Below is a small trained network, with its code and all its weights. Each question gives an input and a class and asks what happens when units are switched off, that is, made to give their printed mean instead of their output.

import numpy as np


def w(rows, s, z=0):
    codes = np.array(rows[::2]) - 128.0
    scale = np.full(codes.shape[1], s)
    scale[-1] = z or s
    return codes * scale


def f(y):
    return np.maximum(y, 0)


def log_softmax(a):
    a = a - a.max(-1, keepdims=True)
    return a - np.log(np.exp(a).sum(-1, keepdims=True))


def net(x, mask):
    res = np.array(x, float).reshape(1, 7) / 4 @ E
    y = f(res @ A[0][:, :-1].T + A[0][:, -1])
    res = res + np.where(mask, y, B[0][:, -1]) @ B[0][:, :-1]
    return log_softmax(res[-1] @ U[:, :-1].T + U[:, -1])


A, B = {}, {}
E = w([
[127,131,125,130],'x0',
[126,134,129,136],'x1',
[128,115,120,110],'x2',
[230,2,135,142],'x3',
[197,192,74,123],'x4',
[150,167,201,77],'x5',
[127,110,117,110],'x6',
],0.0086)
A[0] = w([
[153,161,216,49,104],'N0',
[177,92,142,110,58],'N1',
[220,135,105,148,82],'N2',
[206,162,91,152,134],'N3',
[173,151,194,56,93],'N4',
[84,166,149,80,68],'N5',
[180,94,181,136,49],'N6',
[164,130,174,41,72],'N7',
[47,68,215,163,158],'N8',
[111,99,60,147,154],'N9',
[73,196,119,111,34],'N10',
[154,91,124,115,59],'N11',
[95,88,144,65,172],'N12',
[199,114,121,157,77],'N13',
[106,181,32,1,92],'N14',
[36,195,71,115,36],'N15',
[138,123,41,191,123],'N16',
[192,61,130,151,4],'N17',
[211,197,66,177,100],'N18',
[79,79,127,41,192],'N19',
[184,185,111,142,110],'N20',
[166,169,160,96,100],'N21',
[75,84,155,146,149],'N22',
[169,23,26,69,94],'N23',
],0.0097,0.0038)
B[0] = w([
[86,181,74,219,203],'N0',
[73,70,138,137,174],'N1',
[108,123,143,78,189],'N2',
[139,170,130,57,199],'N3',
[64,167,71,169,187],'N4',
[101,113,163,144,181],'N5',
[80,93,128,113,178],'N6',
[86,138,82,183,173],'N7',
[254,184,143,43,254],'N8',
[108,181,61,177,202],'N9',
[58,74,183,122,197],'N10',
[65,95,108,103,161],'N11',
[189,146,85,135,191],'N12',
[112,76,163,107,181],'N13',
[146,55,157,86,206],'N14',
[77,89,165,106,227],'N15',
[173,151,103,177,210],'N16',
[62,61,115,125,203],'N17',
[166,126,158,97,214],'N18',
[202,139,120,130,206],'N19',
[201,132,119,76,180],'N20',
[155,155,103,164,166],'N21',
[184,195,127,120,203],'N22',
[115,135,148,132,255],'N23',
],0.0086,0.0061)
U = w([
[174,127,116,132,217],'0',
[214,142,134,88,172],'1',
[111,45,181,124,2],'2',
[128,162,2,236,81],'3',
[171,126,91,146,150],'4',
],0.0099,0.0049)

Each question gives the input, the list of numbers given to net, and the class t.
The units are the neurons (one row each of A and B). Each row of codes is followed by its name. A weight is (code - 128) times the scale printed after its matrix; where a second scale follows, it is the last column's (A, B and U).
mask holds one flag per neuron, in row order. A switched-off neuron (its flag False) gives its mean, the last column of its row in B, instead of its output. The means were averaged over made-up inputs and are rounded, as every weight is.
A unit's drop is (log p(t) with every unit on - log p(t) with that unit switched off) / (log p(t) with every unit on - log p(t) with every unit switched off).
The circuit of an input: a set's keep is (log p(t) with only the set's units on - log p(t) with every unit switched off) / (log p(t) with every unit on - log p(t) with every unit switched off). Starting from the 12 units with the biggest drops (on a tie, the unit counted first), units are removed one at a time, each time the one whose removal leaves the highest keep (on an exact tie, the one counted first), for as long as the keep stays at least 0.8.
circuit, biggest first: the units of the circuit, biggest drop first
most important unit: the unit with the biggest drop
top k neurons: the k neurons with the biggest drops, biggest first
drop when u is switched off: that unit's drop, to one decimal
input [3,-8,-4,-7,8,-6,0], class 1: circuit, biggest first : N18, N14
input [4,-6,-5,1,-7,-3,0], class 1: circuit, biggest first : N8, N22
input [-7,4,-6,-1,6,7,1], class 3: circuit, biggest first : N0, N4
input [2,5,0,-1,-3,6,-4], class 3: circuit, biggest first : N0, N4, N14
input [-3,-8,0,-8,-3,6,-3], class 2: circuit, biggest first : N10
input [-8,-5,-7,5,-3,8,3], class 3: top 3 neurons : N0, N4, N7
input [-4,-7,-6,-8,0,4,0], class 2: circuit, biggest first : N10, N15
input [-8,1,5,7,1,-6,-7], class 2: top 2 neurons : N17, N13
input [7,0,2,8,7,-3,-1], class 2: circuit, biggest first : N17, N13, N1
input [-5,0,-1,-4,7,-7,7], class 1: circuit, biggest first : N14, N18
input [-4,0,-5,-8,-2,7,2], class 2: top 2 neurons : N10, N15
input [4,7,2,1,-3,7,-2], class 3: circuit, biggest first : N0, N4, N7
input [8,-2,-3,-4,6,8,-3], class 3: top 3 neurons : N0, N4, N8
input [-6,-1,6,-8,-6,-6,1], class 2: most important unit : N15
input [7,-6,-4,0,6,8,-5], class 3: drop when N0 is switched off : 0.5
input [4,4,5,-5,8,-3,1], class 1: drop when N14 is switched off : 0.1
input [1,-1,-1,5,4,0,-3], class 2: drop when N18 is switched off : 0.0
